Small tables with named rows and columns. After each table, cells are looked up by row and column.

Table Lidafo
columns: Galagu, Fovu, Favezin, Nebe
Zem: [60, 60, 69, 62]
Damor: [68, 41, 86, 43]
Rez: [54, 42, 52, 74]
Fariko: [20, 51, 59, 58]
Zisu: [23, 57, 51, 57]
Zorusok: [61, 38, 40, 73]
Duledof: [52, 74, 70, 35]
Mem: [47, 75, 73, 44]
Mel: [65, 70, 31, 23]

Nebe of Rez is 74
Galagu of Rez is 54
Fovu of Zem is 60
Nebe of Damor is 43
Galagu of Duledof is 52
Fovu of Zisu is 57
Fovu of Mem is 75
Galagu of Fariko is 20
Nebe of Duledof is 35
Favezin of Zorusok is 40
Nebe of Zorusok is 73
Fovu of Duledof is 74

Table Ligu
columns: Zuk, Zus, Nonefim
Kagi: [91, 37, 151]
Kop: [56, 6, 221]
Monesi: [70, 36, 185]
Nevoni: [90, 36, 160]
Tiv: [171, 36, 110]
Tudume: [213, 37, 63]
Dat: [90, 36, 160]

Zus of Tiv is 36
Zus of Kop is 6
Zuk of Kop is 56
Nonefim of Monesi is 185
Zus of Dat is 36
Zus of Kagi is 37
Zuk of Kagi is 91
Which row has the largest Nonefim? Kop

Nol:
,Simat,Rem,Navigof,Fupenuk,Mor,Suk
Mep,105,65,190,35,93,80
Mukarev,88,55,205,13,128,80
Gozesol,92,82,212,52,129,99
Fedur,134,132,116,132,103,34
Vutur,32,47,117,44,86,147

What is the Suk of Fedur in Nol?
34
What is the Simat of Mep in Nol?
105
What is the Rem of Vutur in Nol?
47
What is the Suk of Mukarev in Nol?
80
What is the Fupenuk of Mep in Nol?
35
What is the Mor of Gozesol in Nol?
129
What is the Mor of Vutur in Nol?
86
What is the Navigof of Mep in Nol?
190
What is the Simat of Vutur in Nol?
32
What is the Fupenuk of Gozesol in Nol?
52
What is the Mor of Fedur in Nol?
103
What is the Suk of Mep in Nol?
80
What is the Fupenuk of Mukarev in Nol?
13
What is the Fupenuk of Vutur in Nol?
44
What is the Mor of Mukarev in Nol?
128
Row with the largest Simat: Fedur

Vid
|  | Davidip | Letim | Rulaz | Tefi | Ven |
|---|---|---|---|---|---|
| Ner | 0.1 | 0.4 | -0.1 | -0.4 | -0.1 |
| Malumiv | 0.5 | -0.2 | -0.4 | 0.0 | -0.3 |
| Zim | 0.7 | -0.7 | -0.3 | 0.3 | -0.3 |
| Gib | 0.0 | 0.6 | -0.4 | -0.6 | -0.4 |

Davidip of Malumiv = 0.5
Ven of Ner = -0.1
Tefi of Gib = -0.6
Letim of Malumiv = -0.2
Rulaz of Zim = -0.3
Letim of Ner = 0.4
Ven of Gib = -0.4
Letim of Zim = -0.7
Davidip of Ner = 0.1
Ven of Malumiv = -0.3
Ven of Zim = -0.3
Tefi of Zim = 0.3
Letim of Gib = 0.6

Kesa.csv
,Nedafak,Fodelim,Mavifuv,Ruvoboz,Guz,Mibo,Zif,Fideg,Rom,Zugon
Naroduv,-0.34,-0.36,-4.84,-3.25,-0.04,-1.23,-5.15,-4.66,-2.77,-4.84
Gagov,-5.21,0.01,1.62,3.64,-5.33,1.04,4.31,0.50,-3.95,3.07
Madil,4.92,-3.39,2.46,1.74,-6.63,2.13,-2.85,-1.30,-0.45,2.11
Nazodis,-6.22,3.18,3.35,2.63,-4.22,-3.60,4.72,-5.97,-5.02,3.05
Peg,1.89,-0.78,1.92,-0.14,-4.77,2.41,-2.57,-3.70,-2.08,2.20
Dob,-6.68,-0.50,-5.58,-5.35,5.15,-6.45,-5.05,0.80,0.18,-7.21
Sekuf,3.42,-1.66,-1.79,-3.39,0.60,-5.37,-4.64,-4.93,1.15,-4.38
Vevebe,-3.27,-1.89,-4.67,-1.83,-1.85,-1.13,-0.03,-1.03,-1.67,-2.42
Zarusu,2.91,-3.43,0.11,-1.60,-3.52,3.21,-2.03,3.71,-0.42,-0.40
Reb,-1.33,-4.83,-5.53,-2.72,3.41,1.95,-3.42,4.20,4.34,-4.51

What is the Zif of Sekuf in Kesa?
-4.64
What is the Rom of Gagov in Kesa?
-3.95
What is the Rom of Peg in Kesa?
-2.08
What is the Ruvoboz of Dob in Kesa?
-5.35
What is the Ruvoboz of Sekuf in Kesa?
-3.39
What is the Mavifuv of Zarusu in Kesa?
0.11
What is the Fideg of Nazodis in Kesa?
-5.97
What is the Zif of Nazodis in Kesa?
4.72
What is the Fideg of Sekuf in Kesa?
-4.93
What is the Nedafak of Sekuf in Kesa?
3.42
What is the Fideg of Vevebe in Kesa?
-1.03
What is the Guz of Naroduv in Kesa?
-0.04
What is the Fideg of Reb in Kesa?
4.20
What is the Ruvoboz of Gagov in Kesa?
3.64
What is the Nedafak of Madil in Kesa?
4.92
What is the Zif of Peg in Kesa?
-2.57
What is the Zif of Vevebe in Kesa?
-0.03
What is the Zugon of Zarusu in Kesa?
-0.40

